Below are the code and all the weights of a small trained network. Each question names an input and a target symbol and asks about switching units off, where a switched-off unit gives its printed mean instead of its output.

import numpy as np


def w(rows, s, z=0):
    codes = np.array(rows[::2]) - 128.0
    scale = np.full(codes.shape[1], s)
    scale[-1] = z or s
    return codes * scale


def norm(h):
    return h / np.sqrt((h * h).mean(-1, keepdims=True) + 1e-5)


def f(y):
    return y / 2 * (1 + np.tanh(0.7978845608 * (y + 0.044715 * y**3)))


def softmax(a):
    e = np.exp(a - a.max(-1, keepdims=True))
    return e / e.sum(-1, keepdims=True)


def log_softmax(a):
    a = a - a.max(-1, keepdims=True)
    return a - np.log(np.exp(a).sum(-1, keepdims=True))


def net(x, mask):
    ids = ['αβγθλφψω'.index(c) for c in x.split()]
    T = len(ids)
    res = E[ids] + P[:T]
    q, k, v = (norm(res) @ M[0].T for M in (Q, K, V))
    z = softmax(np.where(np.tri(T) > 0, q @ k.T / 3**0.5, -1e9)) @ v
    res = res + np.where(mask[0], z, O[0][:, -1]) @ O[0][:, :-1]
    y = f(norm(res) @ A[0][:, :-1].T + A[0][:, -1])
    res = res + np.where(mask[1:9], y, B[0][:, -1]) @ B[0][:, :-1]
    return log_softmax(norm(res)[-1] @ U[:, :-1].T + U[:, -1])


Q, K, V, O, A, B = {}, {}, {}, {}, {}, {}
E = w([
[213,75,64,142,24,112],'α',
[94,132,14,156,46,162],'β',
[136,154,115,213,62,225],'γ',
[108,40,60,139,173,163],'θ',
[118,169,77,161,205,230],'λ',
[81,161,76,144,114,246],'φ',
[142,136,48,235,106,68],'ψ',
[75,91,189,75,66,112],'ω',
],0.014)
P = w([
[215,28,62,99,108,142],'0',
[205,59,175,136,149,145],'1',
[152,38,61,110,110,139],'2',
[172,199,85,76,95,125],'3',
[167,84,182,148,141,136],'4',
[111,24,79,126,131,157],'5',
[123,212,76,90,100,121],'6',
[132,107,186,152,141,127],'7',
[68,25,94,141,136,162],'8',
[78,224,74,104,101,115],'9',
[89,120,190,163,146,120],'10',
[9,46,103,165,140,163],'11',
[80,231,81,110,94,105],'12',
[53,119,204,187,137,112],'13',
],0.012)
Q[0] = w([
[91,241,6,162,78,182],'h0',
[98,126,138,99,120,140],'h0',
[147,156,144,112,148,95],'h0',
],0.022)
K[0] = w([
[6,132,164,189,155,103],'h0',
[114,182,123,94,127,119],'h0',
[167,68,137,81,164,87],'h0',
],0.015)
V[0] = w([
[221,106,64,253,148,87],'h0',
[123,86,186,95,85,159],'h0',
[154,92,99,115,48,68],'h0',
],0.0073)
O[0] = w([
[47,209,122,206,131,90,253],'h0',
[60,92,255,106,92,139,118],'h0',
[49,102,116,99,124,120,126],'h0',
],0.01,0.0038)
A[0] = w([
[102,137,212,146,134,92,181],'n0',
[102,110,129,7,103,148,33],'n1',
[111,144,101,131,109,176,253],'n2',
[138,93,125,158,154,42,196],'n3',
[146,159,191,115,246,109,92],'n4',
[149,176,153,96,88,104,165],'n5',
[112,152,153,137,172,189,111],'n6',
[142,140,187,165,118,167,162],'n7',
],0.016,0.0044)
B[0] = w([
[251,125,83,112,109,247,133],'n0',
[103,225,127,96,1,101,140],'n1',
[169,72,210,115,163,130,250],'n2',
[94,192,162,40,156,111,145],'n3',
[20,54,116,91,25,240,135],'n4',
[57,93,144,133,206,180,133],'n5',
[164,93,81,136,51,80,164],'n6',
[74,154,86,92,160,78,151],'n7',
],0.011,0.013)
U = w([
[152,105,109,108,111,41,85],'α',
[66,101,21,118,98,171,4],'β',
[95,139,235,206,115,122,10],'γ',
[66,144,124,71,222,179,150],'θ',
[192,172,100,190,139,161,169],'λ',
[167,144,186,60,162,247,64],'φ',
[98,208,95,154,157,101,252],'ψ',
[106,182,178,66,90,128,230],'ω',
],0.012,0.0035)

Each question gives the input, a string of symbols that net reads in full, and the target symbol t.
The units are the heads (3 rows each of Q, K, V and O) and the neurons (one row each of A and B). Each row of codes is followed by its name. A weight is (code - 128) times the scale printed after its matrix; where a second scale follows, it is the last column's (O, A, B and U).
mask holds one flag per unit, heads first, then neurons. A switched-off unit (its flag False) gives its mean, the last column of its rows in O or B, instead of its output. The means were averaged over made-up inputs and are rounded, as every weight is.
A unit's drop is (log p(t) with every unit on - log p(t) with that unit switched off) / (log p(t) with every unit on - log p(t) with every unit switched off).
The circuit of an input: a set's keep is (log p(t) with only the set's units on - log p(t) with every unit switched off) / (log p(t) with every unit on - log p(t) with every unit switched off). Starting from all 9 units, units are removed one at a time, each time the one whose removal leaves the highest keep (on an exact tie, the one counted first), for as long as the keep stays at least 0.8.
circuit, biggest first: the units of the circuit, biggest drop first
most important unit: the unit with the biggest drop
k most important neurons: the k neurons with the biggest drops, biggest first
drop of u: that unit's drop, to one decimal
input γ φ β θ, target φ: most important unit -> n6
input λ θ θ ψ β β θ β β ψ φ, target α: circuit, biggest first -> [n6; n7; h0]
input λ ω β ψ, target ω: circuit, biggest first -> [h0; n1]
input θ β α γ, target γ: circuit, biggest first -> [n0; h0; n2]
input λ β λ β α, target ω: 2 most important neurons -> [n3; n2]
input λ α β ω ψ, target ψ: 2 most important neurons -> [n3; n2]
input φ θ γ, target γ: circuit, biggest first -> [h0; n2]
input φ φ φ λ λ β φ β φ φ λ ω γ, target ω: circuit, biggest first -> [h0; n1]
input β β β α, target β: circuit, biggest first -> [n5; n2]
input ω φ θ λ θ λ λ β γ α, target γ: 3 most important neurons -> [n5; n7; n0]
input β β θ ω α β γ α θ α φ λ α, target φ: circuit, biggest first -> [h0; n5]
input θ ω β α, target ω: circuit, biggest first -> [h0; n1]
input β φ λ, target λ: circuit, biggest first -> [n6; h0]
input α λ θ α β ω λ ω λ φ φ φ θ, target φ: circuit, biggest first -> [h0]
input β φ β φ β β β λ φ λ, target φ: 3 most important neurons -> [n2; n4; n1]
input λ λ λ β φ, target α: circuit, biggest first -> [n6; n7]
input ψ φ λ λ β β α λ γ α, target λ: 2 most important neurons -> [n2; n7]
input θ γ φ φ γ β β β β β γ β α θ, target θ: circuit, biggest first -> [n3; n2; n0]
input ψ φ ψ φ θ α ψ β β α β γ φ, target φ: 2 most important neurons -> [n2; n1]
input φ β β α γ, target λ: 2 most important neurons -> [n0; n7]
input θ α α α β β λ ψ λ α λ, target β: 2 most important neurons -> [n4; n6]
input ψ γ α β λ β, target λ: most important neuron -> [n7]
input λ β λ γ φ β γ, target φ: 2 most important neurons -> [n2; n5]
input ω β α β λ λ λ γ β β, target γ: 2 most important neurons -> [n2; n7]
input ψ λ β λ θ β λ θ β ψ β φ λ, target φ: drop of n6 -> -0.3
input β θ β θ φ ψ ψ ω β λ λ γ θ, target λ: drop of n4 -> 0.1
input ω θ β β ω γ φ β β ω γ α α, target γ: most important unit -> n5
input γ α γ φ β β β λ θ β λ β β, target λ: drop of n0 -> 0.0
